Below are the code and all the weights of a small trained network. Each question names an input and a target symbol and asks about switching units off, where a switched-off unit gives its printed mean instead of its output.

import numpy as np


def w(rows, s, z=0):
    codes = np.array(rows[::2]) - 128.0
    scale = np.full(codes.shape[1], s)
    scale[-1] = z or s
    return codes * scale


def f(y):
    return y / 2 * (1 + np.tanh(0.7978845608 * (y + 0.044715 * y**3)))


def softmax(a):
    e = np.exp(a - a.max(-1, keepdims=True))
    return e / e.sum(-1, keepdims=True)


def log_softmax(a):
    a = a - a.max(-1, keepdims=True)
    return a - np.log(np.exp(a).sum(-1, keepdims=True))


def net(x, mask):
    ids = ['ΠΣΦΨαβγδεζηθξτ'.index(c) for c in x.split()]
    T = len(ids)
    res = E[ids] + P[:T]
    u = 0
    for l in range(2):
        r = res
        for j in range(2):
            rows = slice(2 * j, 2 * j + 2)
            q, k, v = (r @ M[l][rows].T for M in (Q, K, V))
            z = softmax(np.where(np.tri(T) > 0, q @ k.T / 2**0.5, -1e9)) @ v
            o = O[l][rows]
            res = res + np.where(mask[u + j], z, o[:, -1]) @ o[:, :-1]
        u += 2
        y = f(res @ A[l][:, :-1].T + A[l][:, -1])
        res = res + np.where(mask[u : u + 4], y, B[l][:, -1]) @ B[l][:, :-1]
        u += 4
    return log_softmax(res[-1] @ U[:, :-1].T + U[:, -1])


Q, K, V, O, A, B = {}, {}, {}, {}, {}, {}
E = w([
[150,94,199,100,127,186,149,69],'Π',
[252,100,142,84,107,110,127,227],'Σ',
[126,156,145,2,101,117,170,107],'Φ',
[66,128,210,183,180,182,132,17],'Ψ',
[68,157,82,83,95,91,194,179],'α',
[102,202,146,155,175,32,56,108],'β',
[73,98,151,220,177,160,117,98],'γ',
[185,127,167,163,146,157,135,143],'δ',
[57,112,211,154,72,122,246,162],'ε',
[105,114,82,98,242,193,61,55],'ζ',
[226,147,126,54,211,123,22,112],'η',
[76,57,64,54,72,116,84,159],'θ',
[151,155,188,107,79,80,136,106],'ξ',
[28,132,36,166,15,92,120,207],'τ',
],0.015)
P = w([
[87,186,124,71,252,132,189,171],'0',
[168,183,133,134,74,137,135,48],'1',
[130,184,157,115,79,161,93,120],'2',
[116,62,103,71,198,58,194,115],'3',
[166,156,119,154,84,128,118,79],'4',
[119,172,154,112,84,167,64,162],'5',
[116,52,102,66,190,43,192,116],'6',
[161,138,117,165,93,122,102,102],'7',
[103,161,146,109,76,170,57,178],'8',
[118,54,100,65,207,17,181,109],'9',
[160,134,110,180,105,120,88,107],'10',
],0.014)
Q[0] = w([
[64,31,250,55,193,35,162,84],'L0H1',
[79,107,151,72,143,95,82,134],'L0H1',
[216,93,135,190,91,241,185,158],'L0H2',
[121,144,218,27,255,83,145,125],'L0H2',
],0.0062)
K[0] = w([
[71,192,142,83,231,121,198,228],'L0H1',
[82,158,125,120,169,172,58,176],'L0H1',
[178,117,197,179,125,234,204,130],'L0H2',
[135,186,129,2,168,116,109,115],'L0H2',
],0.0087)
V[0] = w([
[196,162,174,97,139,60,162,51],'L0H1',
[45,12,223,93,254,50,61,180],'L0H1',
[144,192,138,87,133,179,113,97],'L0H2',
[121,23,190,193,123,186,144,47],'L0H2',
],0.0065)
O[0] = w([
[96,213,187,75,81,52,113,58,254],'L0H1',
[156,185,3,237,35,223,247,25,239],'L0H1',
[88,217,77,94,186,93,14,50,237],'L0H2',
[78,130,254,131,133,85,128,137,1],'L0H2',
],0.0061,0.003)
A[0] = w([
[144,145,47,67,92,37,81,194,137],'L0N1',
[171,120,28,191,189,159,162,123,96],'L0N2',
[147,153,178,190,210,100,203,138,253],'L0N3',
[152,202,134,57,110,37,194,253,82],'L0N4',
],0.006,0.0039)
B[0] = w([
[89,85,138,157,64,225,191,60,253],'L0N1',
[94,105,201,79,13,144,254,152,235],'L0N2',
[229,186,110,49,221,126,123,185,215],'L0N3',
[86,179,12,115,209,41,104,197,192],'L0N4',
],0.0082,0.0045)
Q[1] = w([
[46,249,133,176,35,253,38,221],'L1H1',
[97,21,57,169,174,64,221,78],'L1H1',
[180,21,71,132,220,64,241,78],'L1H2',
[70,162,127,128,110,234,119,177],'L1H2',
],0.0055)
K[1] = w([
[67,2,99,235,28,163,68,143],'L1H1',
[107,203,95,85,219,133,171,120],'L1H1',
[220,216,82,142,240,100,207,132],'L1H2',
[41,133,101,104,74,233,96,176],'L1H2',
],0.0074)
V[1] = w([
[254,129,141,107,95,134,115,156],'L1H1',
[137,119,178,88,186,167,140,72],'L1H1',
[106,31,157,159,144,109,168,135],'L1H2',
[141,183,144,196,199,137,120,176],'L1H2',
],0.012)
O[1] = w([
[196,197,125,16,87,130,51,197,80],'L1H1',
[129,130,43,238,100,204,76,178,183],'L1H1',
[114,50,109,99,87,181,156,108,11],'L1H2',
[250,75,150,167,164,81,195,150,79],'L1H2',
],0.011,0.012)
A[1] = w([
[158,137,237,177,59,152,36,140,85],'L1N1',
[64,73,109,114,2,92,213,105,1],'L1N2',
[99,154,152,151,1,86,31,95,128],'L1N3',
[72,146,184,121,145,140,123,93,155],'L1N4',
],0.0068,0.004)
B[1] = w([
[132,91,190,96,152,214,208,100,192],'L1N1',
[178,170,150,115,169,151,83,129,213],'L1N2',
[175,9,152,97,69,65,135,100,250],'L1N3',
[134,40,127,142,99,140,92,136,212],'L1N4',
],0.011)
U = w([
[164,95,153,110,57,209,226,133,56],'Π',
[173,90,93,93,153,68,46,236,160],'Σ',
[113,208,107,120,30,119,85,122,167],'Φ',
[105,174,136,168,88,205,127,61,2],'Ψ',
[46,116,54,128,164,70,127,128,164],'α',
[160,136,130,148,145,22,104,102,119],'β',
[148,58,156,186,156,125,103,193,179],'γ',
[143,180,193,45,142,144,134,167,164],'δ',
[87,223,213,131,35,122,215,133,186],'ε',
[136,112,37,136,177,147,1,169,139],'ζ',
[173,169,117,60,121,220,84,101,106],'η',
[74,37,72,53,118,181,162,195,195],'θ',
[169,63,169,102,91,52,214,165,53],'ξ',
[92,74,129,57,210,103,165,95,85],'τ',
],0.0075,0.0057)

Each question gives the input, a string of symbols that net reads in full, and the target symbol t.
The units are the heads (2 rows each of Q, K, V and O) and the neurons (one row each of A and B). Each row of codes is followed by its name. A weight is (code - 128) times the scale printed after its matrix; where a second scale follows, it is the last column's (O, A, B and U).
mask holds one flag per unit, layer by layer, with each layer's heads first. A switched-off unit (its flag False) gives its mean, the last column of its rows in O or B, instead of its output. The means were averaged over made-up inputs and are rounded, as every weight is.
A unit's drop is (log p(t) with every unit on - log p(t) with that unit switched off) / (log p(t) with every unit on - log p(t) with every unit switched off).
The circuit of an input: a set's keep is (log p(t) with only the set's units on - log p(t) with every unit switched off) / (log p(t) with every unit on - log p(t) with every unit switched off). Starting from all 12 units, units are removed one at a time, each time the one whose removal leaves the highest keep (on an exact tie, the one counted first), for as long as the keep stays at least 0.8.
circuit, biggest first: the units of the circuit, biggest drop first
unit that matters most: the unit with the biggest drop
k most important neurons: the k neurons with the biggest drops, biggest first
k most important neurons of layer l: the k neurons of layer l with the biggest drops, biggest first
heads that matter: for each layer, one digit per head in row order, 1 if its drop is at least 0.15 and else 0, layers parted by /
input Φ γ α ε τ β θ, target α: circuit, biggest first	(L0N4; L1H1; L1N3)
input τ β γ δ θ Π Π Σ, target Σ: circuit, biggest first	(L1H1; L0H1)
input Ψ β η δ, target γ: circuit, biggest first	(L1H1)
input τ Σ Ψ γ δ ζ ε Σ Σ ξ, target θ: circuit, biggest first	(L1H2; L0H1)
input δ θ Φ Ψ α Σ Σ Π α, target θ: 4 most important neurons	(L0N1; L1N3; L0N3; L1N4)
input Φ β α δ δ η θ, target α: 3 most important neurons	(L0N4; L0N2; L1N1)
input γ ε η τ, target Π: 2 most important neurons	(L0N2; L0N3)
input Π τ θ, target θ: 2 most important neurons	(L1N4; L0N1)
input Σ ε Π γ ε η η, target δ: 2 most important neurons of layer 0	(L0N4; L0N2)
input ζ Π β Σ δ β β ξ Φ δ, target Ψ: circuit, biggest first	(L0H1; L1H1; L1N3)
input γ ε β Φ Ψ θ Ψ γ η η, target Π: heads that matter	10 / 01
input γ Π δ β θ ζ η ξ η θ, target Π: 2 most important neurons	(L0N3; L0N2)
input α Σ η Φ β Ψ γ Π γ, target γ: circuit, biggest first	(L0N2; L1H2)
input Φ ξ Π Φ η Φ β, target α: heads that matter	01 / 10
input β Π ε τ η ε γ β θ β, target ε: unit that matters most	L0H1
input Π ε Φ Φ Σ, target Σ: circuit, biggest first	(L0H1; L1H1)
input ξ γ η Φ β γ γ θ η, target θ: 2 most important neurons of layer 0	(L0N3; L0N1)
input Π β Ψ Σ δ Π ξ, target ζ: heads that matter	00 / 10
input δ δ ε ε η η α α, target α: heads that matter	10 / 00
input ξ ζ τ Σ, target β: unit that matters most	L1H2
input Ψ τ Σ ζ, target γ: heads that matter	01 / 11
input Ψ ζ α Π ε ε η, target γ: heads that matter	01 / 11
input γ Φ Ψ Σ ζ ξ τ, target Π: 3 most important neurons	(L0N3; L0N2; L0N1)
input η ζ Π γ Ψ ε ε, target Φ: heads that matter	10 / 10
input η Ψ τ τ β γ τ Σ γ τ ξ, target ξ: 2 most important neurons	(L1N2; L0N4)
input β η τ α γ ε δ, target ε: heads that matter	11 / 00
input Σ ξ η θ, target δ: circuit, biggest first	(L1H1; L0N4; L1N3)
input Π ε Φ θ Π Σ β, target ζ: unit that matters most	L1H1
input Ψ θ δ τ ε η, target τ: heads that matter	01 / 10
input θ Π η τ Φ β γ, target η: heads that matter	10 / 01
